Here is a tiny trained network, its code and every weight. The questions are about switching its units off for an input and a target symbol, where a switched-off unit gives its printed mean instead of its output.

import numpy as np


def w(rows, s, z=0):
    codes = np.array(rows[::2]) - 128.0
    scale = np.full(codes.shape[1], s)
    scale[-1] = z or s
    return codes * scale


def norm(h):
    return h / np.sqrt((h * h).mean(-1, keepdims=True) + 1e-5)


def f(y):
    return np.maximum(y, 0)


def softmax(a):
    e = np.exp(a - a.max(-1, keepdims=True))
    return e / e.sum(-1, keepdims=True)


def log_softmax(a):
    a = a - a.max(-1, keepdims=True)
    return a - np.log(np.exp(a).sum(-1, keepdims=True))


def net(x, mask):
    ids = ['αβγεζηθλμξπστφψω'.index(c) for c in x.split()]
    T = len(ids)
    res = E[ids] + P[:T]
    u = 0
    for l in range(3):
        q, k, v = (norm(res) @ M[l].T for M in (Q, K, V))
        z = softmax(np.where(np.tri(T) > 0, q @ k.T / 4**0.5, -1e9)) @ v
        res = res + np.where(mask[u], z, O[l][:, -1]) @ O[l][:, :-1]
        u += 1
        y = f(norm(res) @ A[l][:, :-1].T + A[l][:, -1])
        res = res + np.where(mask[u : u + 8], y, B[l][:, -1]) @ B[l][:, :-1]
        u += 8
    return log_softmax(norm(res)[-1] @ U[:, :-1].T + U[:, -1])


Q, K, V, O, A, B = {}, {}, {}, {}, {}, {}
E = w([
[116,134,86,52,132,93],'α',
[127,165,128,169,92,75],'β',
[196,18,105,219,120,133],'γ',
[67,55,210,97,162,131],'ε',
[129,83,109,81,150,83],'ζ',
[121,194,122,141,111,116],'η',
[156,139,140,176,109,66],'θ',
[88,66,74,97,108,15],'λ',
[111,122,180,181,118,99],'μ',
[74,154,154,173,85,96],'ξ',
[48,122,41,135,101,140],'π',
[68,120,108,50,113,128],'σ',
[40,106,78,94,92,116],'τ',
[133,110,150,64,183,173],'φ',
[204,3,187,216,145,163],'ψ',
[158,182,112,151,103,73],'ω',
],0.017)
P = w([
[160,156,88,158,58,133],'0',
[113,177,72,135,182,110],'1',
[106,154,9,152,226,49],'2',
[120,169,145,142,137,124],'3',
[125,128,173,136,81,154],'4',
[147,126,158,117,171,73],'5',
[105,121,96,119,183,81],'6',
],0.014)
Q[0] = w([
[150,156,201,148,230,78],'L0H1',
[175,147,150,145,167,183],'L0H1',
[166,110,199,63,100,196],'L0H1',
[150,121,144,112,254,233],'L0H1',
],0.0087)
K[0] = w([
[150,173,211,140,194,88],'L0H1',
[254,131,159,140,183,167],'L0H1',
[181,127,209,121,113,222],'L0H1',
[142,49,173,128,187,249],'L0H1',
],0.0081)
V[0] = w([
[131,112,213,67,79,109],'L0H1',
[160,62,131,161,132,198],'L0H1',
[54,197,38,158,61,98],'L0H1',
[57,218,14,116,87,2],'L0H1',
],0.003)
O[0] = w([
[147,132,81,106,122,70,96],'L0H1',
[1,67,181,146,46,141,76],'L0H1',
[79,117,172,31,90,77,202],'L0H1',
[168,135,194,175,194,189,254],'L0H1',
],0.007,0.0061)
A[0] = w([
[117,175,96,186,188,110,123],'L0N1',
[164,1,49,162,101,122,233],'L0N2',
[161,148,194,222,140,90,188],'L0N3',
[228,117,89,222,121,155,198],'L0N4',
[125,95,62,125,96,116,4],'L0N5',
[111,117,174,109,219,53,133],'L0N6',
[157,178,218,118,85,163,89],'L0N7',
[131,195,166,128,123,117,50],'L0N8',
],0.0072,0.002)
B[0] = w([
[112,117,138,95,145,115,223],'L0N1',
[141,95,192,107,172,227,170],'L0N2',
[153,151,132,151,224,128,242],'L0N3',
[109,31,171,76,146,169,185],'L0N4',
[188,191,170,144,104,112,135],'L0N5',
[115,148,1,108,114,137,255],'L0N6',
[199,166,109,87,37,138,180],'L0N7',
[151,135,108,199,194,171,188],'L0N8',
],0.0086,0.0066)
Q[1] = w([
[150,154,132,121,94,127],'L1H1',
[128,111,2,156,63,113],'L1H1',
[107,137,188,140,53,65],'L1H1',
[149,122,54,92,206,192],'L1H1',
],0.0087)
K[1] = w([
[154,143,139,128,102,125],'L1H1',
[161,70,2,165,105,102],'L1H1',
[101,75,174,103,64,165],'L1H1',
[61,148,110,132,190,130],'L1H1',
],0.0075)
V[1] = w([
[129,195,35,104,162,117],'L1H1',
[135,107,30,158,198,151],'L1H1',
[142,93,3,197,90,155],'L1H1',
[130,175,74,124,88,138],'L1H1',
],0.0056)
O[1] = w([
[128,119,141,103,46,153,253],'L1H1',
[88,110,254,96,137,138,230],'L1H1',
[151,160,164,137,113,132,137],'L1H1',
[106,88,166,152,229,115,149],'L1H1',
],0.0079,0.0063)
A[1] = w([
[147,63,210,224,182,102,4],'L1N1',
[129,65,14,57,199,179,223],'L1N2',
[123,108,75,8,91,32,30],'L1N3',
[154,70,13,189,79,110,12],'L1N4',
[10,128,125,46,92,115,40],'L1N5',
[47,43,69,102,135,154,28],'L1N6',
[175,90,32,154,168,35,64],'L1N7',
[254,114,211,57,68,117,84],'L1N8',
],0.0052,0.0029)
B[1] = w([
[108,85,93,192,157,229,143],'L1N1',
[81,84,130,164,47,111,255],'L1N2',
[136,113,254,161,150,201,183],'L1N3',
[142,112,173,64,15,53,129],'L1N4',
[231,112,166,133,125,141,178],'L1N5',
[171,188,206,132,114,79,160],'L1N6',
[72,196,150,91,133,185,160],'L1N7',
[115,189,52,180,105,77,182],'L1N8',
],0.0051,0.0056)
Q[2] = w([
[236,175,120,241,180,141],'L2H1',
[50,140,147,101,192,139],'L2H1',
[145,188,45,180,227,107],'L2H1',
[54,126,144,2,188,89],'L2H1',
],0.015)
K[2] = w([
[103,151,215,61,215,163],'L2H1',
[203,141,211,127,54,199],'L2H1',
[131,166,251,133,136,114],'L2H1',
[252,99,187,198,14,216],'L2H1',
],0.013)
V[2] = w([
[175,64,96,68,217,238],'L2H1',
[195,97,155,140,162,37],'L2H1',
[201,107,100,20,127,92],'L2H1',
[95,5,147,117,103,110],'L2H1',
],0.012)
O[2] = w([
[34,92,70,82,157,120,141],'L2H1',
[64,169,212,33,186,95,131],'L2H1',
[79,87,137,45,208,249,159],'L2H1',
[79,174,128,142,159,127,2],'L2H1',
],0.014,0.0083)
A[2] = w([
[145,224,108,200,208,175,178],'L2N1',
[162,72,69,90,148,188,165],'L2N2',
[90,107,138,58,3,91,48],'L2N3',
[148,215,140,164,132,32,118],'L2N4',
[215,162,157,172,177,74,146],'L2N5',
[64,153,10,121,174,107,60],'L2N6',
[167,95,145,137,27,102,4],'L2N7',
[155,128,131,115,86,188,136],'L2N8',
],0.014,0.0042)
B[2] = w([
[120,93,68,103,168,40,206],'L2N1',
[146,86,175,182,123,128,248],'L2N2',
[128,134,29,161,157,20,166],'L2N3',
[96,18,229,149,67,133,195],'L2N4',
[67,206,74,129,131,182,254],'L2N5',
[197,163,123,89,9,161,193],'L2N6',
[126,178,86,110,215,156,219],'L2N7',
[103,88,155,121,166,115,200],'L2N8',
],0.013,0.0087)
U = w([
[95,16,161,168,150,196,141],'α',
[96,139,251,145,92,210,214],'β',
[104,175,90,94,73,113,206],'γ',
[51,119,98,111,130,27,128],'ε',
[65,96,61,29,146,193,66],'ζ',
[161,181,79,182,173,222,97],'η',
[126,76,233,45,107,49,130],'θ',
[112,217,128,98,207,27,147],'λ',
[54,88,207,200,78,76,151],'μ',
[176,199,203,193,87,76,199],'ξ',
[146,124,81,228,76,85,134],'π',
[198,43,61,138,180,75,59],'σ',
[77,129,87,187,148,20,149],'τ',
[143,78,54,122,41,175,80],'φ',
[96,174,93,101,71,94,253],'ψ',
[137,184,231,61,213,178,38],'ω',
],0.014,0.0042)

Each question gives the input, a string of symbols that net reads in full, and the target symbol t.
The units are the heads (4 rows each of Q, K, V and O) and the neurons (one row each of A and B). Each row of codes is followed by its name. A weight is (code - 128) times the scale printed after its matrix; where a second scale follows, it is the last column's (O, A, B and U).
mask holds one flag per unit, layer by layer, with each layer's heads first. A switched-off unit (its flag False) gives its mean, the last column of its rows in O or B, instead of its output. The means were averaged over made-up inputs and are rounded, as every weight is.
A unit's drop is (log p(t) with every unit on - log p(t) with that unit switched off) / (log p(t) with every unit on - log p(t) with every unit switched off).
The circuit of an input: a set's keep is (log p(t) with only the set's units on - log p(t) with every unit switched off) / (log p(t) with every unit on - log p(t) with every unit switched off). Starting from the 12 units with the biggest drops (on a tie, the unit counted first), units are removed one at a time, each time the one whose removal leaves the highest keep (on an exact tie, the one counted first), for as long as the keep stays at least 0.8.
circuit, biggest first: the units of the circuit, biggest drop first
top k neurons: the k neurons with the biggest drops, biggest first
top k neurons in layer l: the k neurons of layer l with the biggest drops, biggest first
input ω β π λ, target θ: top 3 neurons	[L0N4 L1N2 L1N3]
input η η ε ω ω, target ε: circuit, biggest first	[L2H1]
input ψ η ω ξ, target η: top 2 neurons	[L0N7 L2N7]
input λ ω ζ, target ω: top 2 neurons	[L0N5 L1N4]
input σ η λ η ω μ, target η: top 2 neurons in layer 0	[L0N6 L0N7]
input ψ η λ, target ψ: circuit, biggest first	[L2H1 L2N6]
input ω σ σ η, target σ: top 3 neurons	[L0N7 L2N1 L1N2]
input φ ζ σ β η θ η, target η: top 2 neurons	[L0N7 L2N5]
input γ η β μ λ η, target μ: circuit, biggest first	[L2H1 L2N4]
input φ η η γ β, target η: circuit, biggest first	[L2H1 L2N7]
input η ω ω λ, target σ: top 3 neurons	[L1N2 L0N7 L2N3]
input ω η σ θ η π θ, target η: top 2 neurons	[L0N7 L2N5]
input ζ ζ η μ λ ω β, target λ: top 4 neurons	[L0N2 L1N5 L1N3 L0N3]
input η ω ω λ φ β λ, target σ: top 2 neurons	[L1N2 L0N7]
input τ η ζ, target η: top 3 neurons	[L0N4 L2N5 L0N5]
input η η θ β η σ μ, target η: top 2 neurons	[L0N7 L0N6]
input ε α α π η ξ η, target η: top 2 neurons	[L0N7 L0N1]
input β ζ ω η λ α, target λ: top 4 neurons in layer 0	[L0N3 L0N6 L0N8 L0N4]
input σ ζ β β σ, target α: top 2 neurons in layer 2	[L2N8 L2N6]
input ω φ β ζ, target θ: top 3 neurons in layer 2	[L2N5 L2N7 L2N3]
input β μ ζ ω, target μ: top 2 neurons in layer 1	[L1N2 L1N8]
input θ ω ω ζ ω, target ω: top 2 neurons in layer 2	[L2N4 L2N6]
input α ω ω ξ η, target ω: top neuron in layer 1	[L1N2]
input β η ω η ξ, target ω: top 4 neurons in layer 0	[L0N7 L0N8 L0N4 L0N6]
